Below is a small trained network, with its code and all its weights. Each question gives an input and a target symbol and asks what happens when units are switched off, that is, made to give their printed mean instead of their output.

import numpy as np


def w(rows, s, z=0):
    codes = np.array(rows[::2]) - 128.0
    scale = np.full(codes.shape[1], s)
    scale[-1] = z or s
    return codes * scale


def f(y):
    return np.maximum(y, 0)


def softmax(a):
    e = np.exp(a - a.max(-1, keepdims=True))
    return e / e.sum(-1, keepdims=True)


def log_softmax(a):
    a = a - a.max(-1, keepdims=True)
    return a - np.log(np.exp(a).sum(-1, keepdims=True))


def net(x, mask):
    ids = ['βθλμξπσ'.index(c) for c in x.split()]
    T = len(ids)
    res = E[ids] + P[:T]
    u = 0
    for l in range(2):
        r = res
        for j in range(2):
            rows = slice(2 * j, 2 * j + 2)
            q, k, v = (r @ M[l][rows].T for M in (Q, K, V))
            z = softmax(np.where(np.tri(T) > 0, q @ k.T / 2**0.5, -1e9)) @ v
            o = O[l][rows]
            res = res + np.where(mask[u + j], z, o[:, -1]) @ o[:, :-1]
        u += 2
        y = f(res @ A[l][:, :-1].T + A[l][:, -1])
        res = res + np.where(mask[u : u + 4], y, B[l][:, -1]) @ B[l][:, :-1]
        u += 4
    return log_softmax(res[-1] @ U[:, :-1].T + U[:, -1])


Q, K, V, O, A, B = {}, {}, {}, {}, {}, {}
E = w([
[147,71,92,84,134],'β',
[127,126,166,126,101],'θ',
[127,117,77,157,185],'λ',
[95,105,156,125,131],'μ',
[165,175,97,214,107],'ξ',
[252,99,117,91,66],'π',
[150,117,90,181,151],'σ',
],0.02)
P = w([
[111,181,119,93,199],'0',
[225,245,203,159,115],'1',
[233,51,58,221,58],'2',
[134,225,216,154,180],'3',
[126,77,48,165,61],'4',
[140,251,180,121,193],'5',
[73,53,40,171,82],'6',
[170,162,177,86,232],'7',
[46,107,49,160,49],'8',
[138,196,148,60,244],'9',
[43,37,30,180,95],'10',
[177,203,162,30,225],'11',
[33,1,133,145,69],'12',
[95,201,182,15,237],'13',
],0.0068)
Q[0] = w([
[103,94,93,83,1],'L0H0',
[120,73,100,146,75],'L0H0',
[125,109,40,197,101],'L0H1',
[183,88,183,162,115],'L0H1',
],0.0086)
K[0] = w([
[75,165,101,254,113],'L0H0',
[114,159,46,170,95],'L0H0',
[116,113,114,38,149],'L0H1',
[124,135,110,196,140],'L0H1',
],0.008)
V[0] = w([
[158,95,125,86,145],'L0H0',
[57,178,139,246,137],'L0H0',
[82,126,49,113,195],'L0H1',
[179,156,127,227,172],'L0H1',
],0.011)
O[0] = w([
[116,161,107,35,162,142],'L0H0',
[131,121,124,204,132,92],'L0H0',
[28,81,110,113,136,123],'L0H1',
[96,254,65,100,205,254],'L0H1',
],0.0096,0.0037)
A[0] = w([
[81,77,225,71,95,30],'L0N0',
[175,10,134,18,163,2],'L0N1',
[46,145,129,124,107,217],'L0N2',
[228,128,2,114,120,160],'L0N3',
],0.0064,0.0015)
B[0] = w([
[52,119,142,140,133,140],'L0N0',
[40,190,129,171,111,203],'L0N1',
[106,81,3,64,37,145],'L0N2',
[122,195,164,119,62,253],'L0N3',
],0.0077,0.0076)
Q[1] = w([
[196,74,176,126,166],'L1H0',
[98,181,101,41,78],'L1H0',
[105,157,141,2,84],'L1H1',
[187,36,87,166,39],'L1H1',
],0.0078)
K[1] = w([
[105,192,230,119,72],'L1H0',
[94,203,2,162,125],'L1H0',
[48,145,194,101,41],'L1H1',
[204,90,71,135,149],'L1H1',
],0.0072)
V[1] = w([
[152,91,67,61,248],'L1H0',
[160,46,147,55,92],'L1H0',
[88,61,173,157,160],'L1H1',
[90,47,110,99,123],'L1H1',
],0.011)
O[1] = w([
[142,127,84,60,22,92],'L1H0',
[2,212,143,72,126,5],'L1H0',
[149,201,27,149,218,44],'L1H1',
[137,175,140,227,99,81],'L1H1',
],0.0077,0.015)
A[1] = w([
[95,117,199,202,108,222],'L1N0',
[88,137,141,153,43,128],'L1N1',
[141,1,169,95,108,73],'L1N2',
[90,90,62,53,154,6],'L1N3',
],0.0072,0.0018)
B[1] = w([
[220,58,88,118,197,171],'L1N0',
[99,118,107,224,249,163],'L1N1',
[82,250,84,254,85,252],'L1N2',
[82,135,197,37,69,142],'L1N3',
],0.0064,0.014)
U = w([
[66,227,127,188,108,42],'β',
[137,73,215,86,174,251],'θ',
[94,48,88,113,41,173],'λ',
[124,117,152,116,160,144],'μ',
[135,41,172,213,124,104],'ξ',
[105,108,254,128,66,69],'π',
[153,75,91,87,93,102],'σ',
],0.0072,0.0034)

Each question gives the input, a string of symbols that net reads in full, and the target symbol t.
The units are the heads (2 rows each of Q, K, V and O) and the neurons (one row each of A and B). Each row of codes is followed by its name. A weight is (code - 128) times the scale printed after its matrix; where a second scale follows, it is the last column's (O, A, B and U).
mask holds one flag per unit, layer by layer, with each layer's heads first. A switched-off unit (its flag False) gives its mean, the last column of its rows in O or B, instead of its output. The means were averaged over made-up inputs and are rounded, as every weight is.
A unit's drop is (log p(t) with every unit on - log p(t) with that unit switched off) / (log p(t) with every unit on - log p(t) with every unit switched off).
k most important neurons: the k neurons with the biggest drops, biggest first
top k neurons in layer l: the k neurons of layer l with the biggest drops, biggest first
which heads matter: for each layer, one digit per head in row order, 1 if its drop is at least 0.15 and else 0, layers parted by /
input ξ β β ξ β π, target ξ: which heads matter => 11 / 10
input π θ β β π θ, target π: which heads matter => 10 / 01
input β β θ λ β θ β θ, target β: which heads matter => 11 / 11
input λ μ ξ λ β β σ β μ λ ξ σ ξ μ, target λ: most important neuron => (L0N2)
input π θ ξ μ β β π μ β β σ θ, target π: which heads matter => 11 / 01
input β μ ξ σ, target β: which heads matter => 11 / 11
input ξ ξ π ξ ξ μ λ β ξ ξ π θ, target ξ: which heads matter => 11 / 10
input σ σ β θ ξ β β ξ θ λ ξ β β σ, target σ: which heads matter => 11 / 10
input θ ξ β μ, target θ: which heads matter => 01 / 00
input π θ θ ξ ξ β θ β ξ β β β θ λ, target π: 2 most important neurons => (L0N1, L0N3)
input θ ξ β σ ξ θ β σ, target θ: which heads matter => 10 / 00
input θ ξ β ξ β μ π, target ξ: which heads matter => 10 / 00
input π ξ θ ξ, target π: which heads matter => 10 / 01
input θ σ β ξ β ξ ξ ξ, target θ: which heads matter => 00 / 00
input σ μ θ ξ π μ, target σ: top neuron in layer 0 => (L0N2)
input π β β β π β ξ β μ ξ, target π: top 2 neurons in layer 0 => (L0N1, L0N3)
input μ ξ σ θ β β β θ, target μ: 2 most important neurons => (L1N2, L0N3)
input π β π σ ξ β β μ, target π: top 2 neurons in layer 1 => (L1N2, L1N3)
input β π β ξ θ ξ λ β π ξ ξ β μ μ, target β: 3 most important neurons => (L0N1, L0N0, L1N0)
input π β π π ξ π λ σ, target π: top 2 neurons in layer 0 => (L0N3, L0N1)
input θ λ σ π ξ λ λ, target λ: top 2 neurons in layer 0 => (L0N1, L0N2)
input σ β β β θ ξ ξ ξ π θ, target σ: top neuron in layer 1 => (L1N2)
input β β π β ξ π β β β μ, target β: top 2 neurons in layer 0 => (L0N1, L0N0)
input β β ξ μ μ β, target β: top 3 neurons in layer 0 => (L0N1, L0N0, L0N3)
